Below are the code and all the weights of a small trained network. Each question names an input and a class and asks about switching units off, where a switched-off unit gives its printed mean instead of its output.

import numpy as np


def w(rows, s, z=0):
    codes = np.array(rows[::2]) - 128.0
    scale = np.full(codes.shape[1], s)
    scale[-1] = z or s
    return codes * scale


def norm(h):
    return h / np.sqrt((h * h).mean(-1, keepdims=True) + 1e-5)


def f(y):
    return y / 2 * (1 + np.tanh(0.7978845608 * (y + 0.044715 * y**3)))


def log_softmax(a):
    a = a - a.max(-1, keepdims=True)
    return a - np.log(np.exp(a).sum(-1, keepdims=True))


def net(x, mask):
    res = np.array(x, float).reshape(1, 8) / 4 @ E
    u = 0
    for l in range(2):
        y = f(norm(res) @ A[l][:, :-1].T + A[l][:, -1])
        res = res + np.where(mask[u : u + 5], y, B[l][:, -1]) @ B[l][:, :-1]
        u += 5
    return log_softmax(norm(res)[-1] @ U[:, :-1].T + U[:, -1])


A, B = {}, {}
E = w([
[103,225,237,247,92,122,199,153,123,108,150],'x0',
[50,159,124,165,190,255,235,144,150,115,206],'x1',
[250,137,209,29,124,180,132,134,115,120,65],'x2',
[134,57,198,118,197,177,104,91,66,84,206],'x3',
[11,120,196,161,131,151,30,180,87,164,151],'x4',
[162,169,115,65,6,178,180,198,128,161,119],'x5',
[134,91,166,89,112,82,144,86,2,53,136],'x6',
[91,75,56,129,175,211,29,157,79,173,18],'x7',
],0.0062)
A[0] = w([
[162,165,125,57,197,197,159,176,125,149,134,88],'L0N0',
[127,115,139,89,157,104,139,50,173,82,81,142],'L0N1',
[152,15,199,55,119,79,95,83,72,96,121,3],'L0N2',
[93,151,164,137,124,169,153,45,80,118,131,197],'L0N3',
[189,204,77,86,218,69,162,2,177,64,126,85],'L0N4',
],0.006,0.0023)
B[0] = w([
[146,93,64,107,133,162,169,44,153,153,205,178],'L0N0',
[116,152,109,70,125,78,197,105,168,51,85,185],'L0N1',
[135,98,144,88,82,127,78,64,27,120,71,252],'L0N2',
[65,99,164,132,101,54,141,114,128,159,150,194],'L0N3',
[177,99,91,192,71,150,50,154,156,3,146,253],'L0N4',
],0.011,0.0038)
A[1] = w([
[123,91,119,35,118,254,187,38,144,162,150,62],'L1N0',
[71,124,7,131,233,145,59,187,109,218,108,6],'L1N1',
[58,193,229,158,96,118,146,82,77,112,236,222],'L1N2',
[60,96,43,140,215,201,12,166,156,145,22,147],'L1N3',
[171,233,126,47,23,9,121,192,157,247,114,106],'L1N4',
],0.0058,0.002)
B[1] = w([
[197,81,105,58,254,130,205,50,185,136,106,191],'L1N0',
[143,93,96,193,126,125,26,229,167,187,170,198],'L1N1',
[44,158,169,161,158,138,178,145,69,134,145,255],'L1N2',
[96,98,104,129,82,138,73,158,140,178,195,237],'L1N3',
[199,163,159,143,168,114,123,158,109,171,6,188],'L1N4',
],0.0086,0.0053)
U = w([
[175,138,61,184,104,80,117,124,197,9,141,108],'0',
[183,101,68,78,211,218,196,92,173,137,154,117],'1',
[132,71,152,42,132,78,76,64,39,96,104,117],'2',
[209,204,120,135,116,93,123,177,132,198,31,23],'3',
[19,192,174,181,181,125,192,156,99,117,190,255],'4',
[81,96,41,164,150,143,28,191,173,217,146,122],'5',
],0.013,0.0022)

Each question gives the input, the list of numbers given to net, and the class t.
The units are the neurons (one row each of A and B). Each row of codes is followed by its name. A weight is (code - 128) times the scale printed after its matrix; where a second scale follows, it is the last column's (A, B and U).
mask holds one flag per neuron, layer by layer. A switched-off neuron (its flag False) gives its mean, the last column of its row in B, instead of its output. The means were averaged over made-up inputs and are rounded, as every weight is.
A unit's drop is (log p(t) with every unit on - log p(t) with that unit switched off) / (log p(t) with every unit on - log p(t) with every unit switched off).
The circuit of an input: a set's keep is (log p(t) with only the set's units on - log p(t) with every unit switched off) / (log p(t) with every unit on - log p(t) with every unit switched off). Starting from all 10 units, units are removed one at a time, each time the one whose removal leaves the highest keep (on an exact tie, the one counted first), for as long as the keep stays at least 0.8.
units of the circuit, in order: the units of the circuit, biggest drop first
top k neurons: the k neurons with the biggest drops, biggest first
top k neurons in layer l: the k neurons of layer l with the biggest drops, biggest first
drop of u: that unit's drop, to one decimal
input [-6,2,-8,-1,-5,-3,-1,-1], class 0: top neuron : [L0N4]
input [-3,-2,4,3,1,7,-7,7], class 1: top 4 neurons : [L0N0 L1N0 L0N4 L0N3]
input [1,8,1,-7,5,6,-1,0], class 1: units of the circuit, in order : [L0N0 L1N0]
input [-5,2,3,6,7,6,-2,-4], class 1: top 2 neurons : [L1N0 L0N0]
input [-5,4,8,-2,3,-5,-1,4], class 1: top 2 neurons : [L0N0 L1N0]
input [-5,5,6,-3,8,7,7,3], class 1: units of the circuit, in order : [L1N0 L0N0]
input [-1,-5,6,-3,-8,-7,-5,6], class 0: top 2 neurons in layer 0 : [L0N4 L0N1]
input [-8,-6,-7,-2,-2,-3,-4,-4], class 0: top 3 neurons : [L0N4 L0N1 L1N1]
input [4,-7,-6,0,8,-6,6,2], class 4: top 2 neurons : [L1N2 L0N4]
input [3,-2,5,3,-7,4,1,7], class 1: top 2 neurons : [L0N0 L1N0]
input [-1,0,3,-8,8,2,5,1], class 3: top 2 neurons : [L1N4 L0N4]
input [-2,5,8,-6,8,8,-5,2], class 1: drop of L1N0 : 0.5
input [7,-1,-7,-7,-2,3,-8,-1], class 3: drop of L0N4 : 0.1
input [-5,-2,8,-4,-4,-6,-4,-5], class 0: top neuron in layer 0 : [L0N4]
input [-2,-3,1,0,-2,-1,-2,0], class 0: drop of L0N4 : 0.6
input [-5,-6,4,-1,-1,-6,-5,-2], class 0: drop of L0N4 : 1.0
